Here is a tiny trained network, its code and every weight. The questions are about switching its units off for an input and a target symbol, where a switched-off unit gives its printed mean instead of its output.

import numpy as np


def w(rows, s, z=0):
    codes = np.array(rows[::2]) - 128.0
    scale = np.full(codes.shape[1], s)
    scale[-1] = z or s
    return codes * scale


def f(y):
    return y / 2 * (1 + np.tanh(0.7978845608 * (y + 0.044715 * y**3)))


def softmax(a):
    e = np.exp(a - a.max(-1, keepdims=True))
    return e / e.sum(-1, keepdims=True)


def log_softmax(a):
    a = a - a.max(-1, keepdims=True)
    return a - np.log(np.exp(a).sum(-1, keepdims=True))


def net(x, mask):
    ids = ['ΣΩαβγδεζημξπτφ'.index(c) for c in x.split()]
    T = len(ids)
    res = E[ids] + P[:T]
    u = 0
    for l in range(3):
        r = res
        for j in range(2):
            rows = slice(2 * j, 2 * j + 2)
            q, k, v = (r @ M[l][rows].T for M in (Q, K, V))
            z = softmax(np.where(np.tri(T) > 0, q @ k.T / 2**0.5, -1e9)) @ v
            o = O[l][rows]
            res = res + np.where(mask[u + j], z, o[:, -1]) @ o[:, :-1]
        u += 2
        y = f(res @ A[l][:, :-1].T + A[l][:, -1])
        res = res + np.where(mask[u : u + 12], y, B[l][:, -1]) @ B[l][:, :-1]
        u += 12
    return log_softmax(res[-1] @ U[:, :-1].T + U[:, -1])


Q, K, V, O, A, B = {}, {}, {}, {}, {}, {}
E = w([
[81,78,136,165,134,117,142],'Σ',
[178,191,198,194,142,101,136],'Ω',
[81,83,130,176,131,107,152],'α',
[246,183,187,119,85,123,102],'β',
[126,124,110,151,118,99,146],'γ',
[63,176,116,129,109,52,119],'δ',
[121,87,150,155,25,55,97],'ε',
[94,76,106,181,128,88,170],'ζ',
[130,141,170,197,140,100,171],'η',
[120,118,214,139,119,147,94],'μ',
[93,114,195,151,125,145,104],'ξ',
[187,57,160,38,236,30,103],'π',
[126,70,3,142,130,169,160],'τ',
[181,110,121,98,85,199,79],'φ',
],0.016)
P = w([
[4,144,146,100,159,154,169],'0',
[129,87,144,214,140,161,109],'1',
[119,116,127,186,125,139,108],'2',
[138,125,104,166,115,117,117],'3',
[165,114,110,143,106,118,137],'4',
[177,103,124,125,100,122,154],'5',
[196,95,138,108,92,123,171],'6',
],0.014)
Q[0] = w([
[151,38,160,120,77,48,68],'L0H1',
[185,187,148,168,122,125,177],'L0H1',
[241,138,159,254,113,104,56],'L0H2',
[59,149,165,176,162,65,228],'L0H2',
],0.0097)
K[0] = w([
[233,95,35,32,105,142,114],'L0H1',
[158,102,164,144,244,58,87],'L0H1',
[192,230,240,74,215,112,91],'L0H2',
[118,69,152,213,170,2,238],'L0H2',
],0.0079)
V[0] = w([
[217,201,199,92,209,54,143],'L0H1',
[96,18,105,48,128,89,115],'L0H1',
[187,144,172,136,83,85,93],'L0H2',
[14,47,2,191,121,185,226],'L0H2',
],0.0044)
O[0] = w([
[74,217,209,81,89,72,123,127],'L0H1',
[2,69,103,157,132,69,81,190],'L0H1',
[116,113,29,106,139,137,121,205],'L0H2',
[182,219,162,60,61,91,162,6],'L0H2',
],0.0071,0.0022)
A[0] = w([
[15,254,176,102,121,102,99,244],'L0N1',
[139,132,157,17,101,146,209,106],'L0N2',
[140,134,201,67,81,216,67,211],'L0N3',
[171,60,156,138,160,96,120,72],'L0N4',
[238,146,81,42,135,127,43,137],'L0N5',
[173,191,74,86,99,128,145,190],'L0N6',
[147,68,91,45,107,94,55,27],'L0N7',
[215,230,160,97,107,74,144,117],'L0N8',
[157,88,113,169,23,140,138,91],'L0N9',
[108,36,89,147,121,125,100,1],'L0N10',
[116,98,181,33,143,42,128,118],'L0N11',
[68,148,58,123,74,97,113,178],'L0N12',
],0.0071,0.0041)
B[0] = w([
[146,13,70,140,106,175,142,194],'L0N1',
[77,151,82,233,156,72,124,122],'L0N2',
[69,94,37,113,48,54,232,152],'L0N3',
[137,240,120,65,196,113,131,171],'L0N4',
[122,64,91,155,141,110,171,142],'L0N5',
[88,34,121,148,45,152,159,125],'L0N6',
[183,234,113,38,130,149,227,155],'L0N7',
[3,100,191,104,70,159,168,146],'L0N8',
[132,161,187,123,78,157,59,253],'L0N9',
[198,221,198,96,84,144,115,178],'L0N10',
[120,106,114,91,197,193,109,175],'L0N11',
[143,124,177,158,128,165,125,194],'L0N12',
],0.0058,0.0051)
Q[1] = w([
[139,174,116,140,165,95,56],'L1H1',
[128,244,46,103,117,49,156],'L1H1',
[157,241,143,94,119,253,91],'L1H2',
[192,164,33,101,110,54,133],'L1H2',
],0.0053)
K[1] = w([
[107,152,52,146,100,76,174],'L1H1',
[130,68,148,178,92,116,125],'L1H1',
[1,159,235,165,135,159,71],'L1H2',
[98,108,130,84,173,155,9],'L1H2',
],0.0051)
V[1] = w([
[132,146,172,242,38,195,168],'L1H1',
[202,150,141,170,152,84,3],'L1H1',
[157,157,118,80,212,166,209],'L1H2',
[103,153,211,150,194,36,138],'L1H2',
],0.0063)
O[1] = w([
[103,55,177,100,165,208,151,253],'L1H1',
[61,138,191,112,109,121,255,110],'L1H1',
[173,77,104,131,25,42,94,17],'L1H2',
[2,114,187,117,183,40,119,130],'L1H2',
],0.0089,0.0058)
A[1] = w([
[130,137,123,108,87,173,62,232],'L1N1',
[178,91,137,108,102,100,71,92],'L1N2',
[108,160,197,86,118,75,178,194],'L1N3',
[132,61,156,137,173,129,77,12],'L1N4',
[131,129,178,128,124,107,131,90],'L1N5',
[166,184,174,221,31,58,14,97],'L1N6',
[137,111,73,117,184,195,130,156],'L1N7',
[159,165,130,115,170,95,68,49],'L1N8',
[156,123,116,111,255,167,139,27],'L1N9',
[128,159,114,168,127,124,84,1],'L1N10',
[58,52,126,57,81,130,135,135],'L1N11',
[99,106,180,124,105,118,101,105],'L1N12',
],0.009,0.005)
B[1] = w([
[129,78,138,109,152,131,172,255],'L1N1',
[81,129,63,113,130,116,158,145],'L1N2',
[2,138,162,91,98,140,205,221],'L1N3',
[161,163,50,122,106,131,118,176],'L1N4',
[125,144,119,117,90,170,157,149],'L1N5',
[119,80,36,106,144,99,112,242],'L1N6',
[124,153,148,168,149,70,153,242],'L1N7',
[153,181,96,91,129,154,107,133],'L1N8',
[133,141,67,135,153,4,77,196],'L1N9',
[145,146,116,108,155,202,118,112],'L1N10',
[154,128,87,129,237,140,132,219],'L1N11',
[128,109,96,97,115,183,159,195],'L1N12',
],0.0085,0.005)
Q[2] = w([
[100,120,133,117,171,18,179],'L2H1',
[146,59,192,122,231,161,173],'L2H1',
[126,158,143,106,86,57,182],'L2H2',
[153,255,105,73,111,39,132],'L2H2',
],0.0085)
K[2] = w([
[47,152,69,198,138,2,69],'L2H1',
[149,142,154,72,183,91,191],'L2H1',
[115,99,142,175,99,96,163],'L2H2',
[127,129,189,254,11,187,236],'L2H2',
],0.007)
V[2] = w([
[88,132,124,241,139,73,185],'L2H1',
[189,107,80,218,100,82,76],'L2H1',
[118,221,116,3,118,148,51],'L2H2',
[32,126,84,162,51,199,97],'L2H2',
],0.005)
O[2] = w([
[194,42,156,71,87,164,34,186],'L2H1',
[78,49,117,1,121,177,226,101],'L2H1',
[143,221,16,123,151,232,147,3],'L2H2',
[121,95,231,191,107,114,254,102],'L2H2',
],0.0054,0.0042)
A[2] = w([
[119,197,170,192,106,75,212,145],'L2N1',
[168,134,191,129,74,207,206,70],'L2N2',
[51,147,117,63,149,101,115,134],'L2N3',
[230,176,158,222,215,88,91,168],'L2N4',
[128,133,58,84,82,101,202,87],'L2N5',
[119,197,143,157,147,189,163,130],'L2N6',
[200,156,69,159,83,223,63,75],'L2N7',
[92,89,158,100,149,89,78,132],'L2N8',
[96,161,163,126,44,254,154,117],'L2N9',
[167,115,75,128,156,139,170,54],'L2N10',
[113,251,91,77,115,126,143,1],'L2N11',
[134,119,171,79,130,91,211,42],'L2N12',
],0.009,0.0061)
B[2] = w([
[139,95,88,84,120,146,135,201],'L2N1',
[63,155,162,197,138,91,68,248],'L2N2',
[129,157,182,154,71,193,74,254],'L2N3',
[98,82,45,107,128,156,151,227],'L2N4',
[189,132,180,173,156,128,124,198],'L2N5',
[140,117,111,41,137,106,129,166],'L2N6',
[184,140,128,155,174,11,151,146],'L2N7',
[163,146,104,170,99,145,165,248],'L2N8',
[254,209,91,122,123,121,132,228],'L2N9',
[119,185,181,146,112,119,143,151],'L2N10',
[57,62,183,112,122,139,170,179],'L2N11',
[137,134,96,163,132,115,75,181],'L2N12',
],0.0089,0.0058)
U = w([
[115,25,128,92,128,129,214,255],'Σ',
[168,171,254,204,112,88,133,177],'Ω',
[152,140,127,135,149,128,149,33],'α',
[148,146,129,93,146,149,147,70],'β',
[137,139,120,136,141,115,148,38],'γ',
[145,141,133,133,148,122,151,43],'δ',
[146,158,113,93,128,158,182,104],'ε',
[209,149,95,124,143,71,144,81],'ζ',
[149,138,141,117,151,119,147,42],'η',
[71,169,52,150,146,115,38,149],'μ',
[183,160,112,93,121,180,157,101],'ξ',
[163,150,120,102,151,155,152,72],'π',
[144,146,128,132,140,111,157,47],'τ',
[209,145,99,96,165,95,150,103],'φ',
],0.0068)

Each question gives the input, a string of symbols that net reads in full, and the target symbol t.
The units are the heads (2 rows each of Q, K, V and O) and the neurons (one row each of A and B). Each row of codes is followed by its name. A weight is (code - 128) times the scale printed after its matrix; where a second scale follows, it is the last column's (O, A, B and U).
mask holds one flag per unit, layer by layer, with each layer's heads first. A switched-off unit (its flag False) gives its mean, the last column of its rows in O or B, instead of its output. The means were averaged over made-up inputs and are rounded, as every weight is.
A unit's drop is (log p(t) with every unit on - log p(t) with that unit switched off) / (log p(t) with every unit on - log p(t) with every unit switched off).
The circuit of an input: a set's keep is (log p(t) with only the set's units on - log p(t) with every unit switched off) / (log p(t) with every unit on - log p(t) with every unit switched off). Starting from the 12 units with the biggest drops (on a tie, the unit counted first), units are removed one at a time, each time the one whose removal leaves the highest keep (on an exact tie, the one counted first), for as long as the keep stays at least 0.8.
units of the circuit, in order: the units of the circuit, biggest drop first
unit that matters most: the unit with the biggest drop
k most important neurons: the k neurons with the biggest drops, biggest first
k most important neurons of layer l: the k neurons of layer l with the biggest drops, biggest first
input Ω Ω π τ φ, target φ: units of the circuit, in order : L2H2; L2N7; L1N3
input π Ω ε ε α ε, target ξ: unit that matters most : L2H2
input Ω Ω γ, target Σ: 2 most important neurons of layer 0 : L0N1; L0N8
input ε β ε ξ, target Σ: 4 most important neurons : L2N4; L2N9; L2N2; L2N3
input ε τ π ε γ, target μ: 3 most important neurons : L1N9; L0N7; L0N4
input γ η ε α π φ, target φ: 2 most important neurons : L2N7; L1N3
input π ε η, target μ: 3 most important neurons of layer 1 : L1N10; L1N9; L1N7
input ε π η, target μ: units of the circuit, in order : L1N9; L2H2; L0N4
input τ ε ε φ, target Σ: 3 most important neurons : L1N7; L1N9; L2N9
input α ε π ζ, target μ: 2 most important neurons : L0N7; L1N9
input Ω τ Ω η, target Σ: units of the circuit, in order : L2N4; L2N9; L2N3; L2H2
input ε η π γ τ ζ, target ζ: 2 most important neurons : L1N9; L2N7
input ε Ω τ π π, target Ω: 3 most important neurons of layer 2 : L2N3; L2N5; L2N4
input τ μ Σ τ Σ Ω, target Σ: 2 most important neurons : L2N4; L2N9
input ε δ ε π β β, target μ: 3 most important neurons : L1N9; L1N7; L1N4
input η π δ ζ ε π, target Ω: unit that matters most : L2N3
input τ Σ ε, target Σ: 2 most important neurons : L1N6; L1N1
input μ ε Ω η η β, target Σ: 3 most important neurons : L0N5; L1N11; L0N10
input ε γ ε τ π, target ζ: 3 most important neurons of layer 0 : L0N5; L0N11; L0N9
input φ τ ε Ω π ε, target μ: 2 most important neurons of layer 1 : L1N9; L1N6
input μ δ ε Σ π, target μ: unit that matters most : L0H1
input ξ η π, target μ: 2 most important neurons : L2N3; L0N11
input Ω β ε ε η η, target Ω: 4 most important neurons : L0N1; L2N2; L1N3; L2N4
input Ω ζ π ε τ, target ζ: 3 most important neurons : L2N7; L1N9; L0N6
input τ ζ γ α ζ, target Ω: 3 most important neurons of layer 1 : L1N6; L1N9; L1N11
input γ α δ π α, target μ: 2 most important neurons : L1N9; L0N7
input π ε ξ, target μ: most important neuron of layer 1 : L1N6
input Ω η ε, target Σ: 2 most important neurons of layer 0 : L0N9; L0N1
input ε Ω Ω β, target Σ: 2 most important neurons of layer 1 : L1N3; L1N11
input β η η η, target Ω: 2 most important neurons : L1N6; L2N4
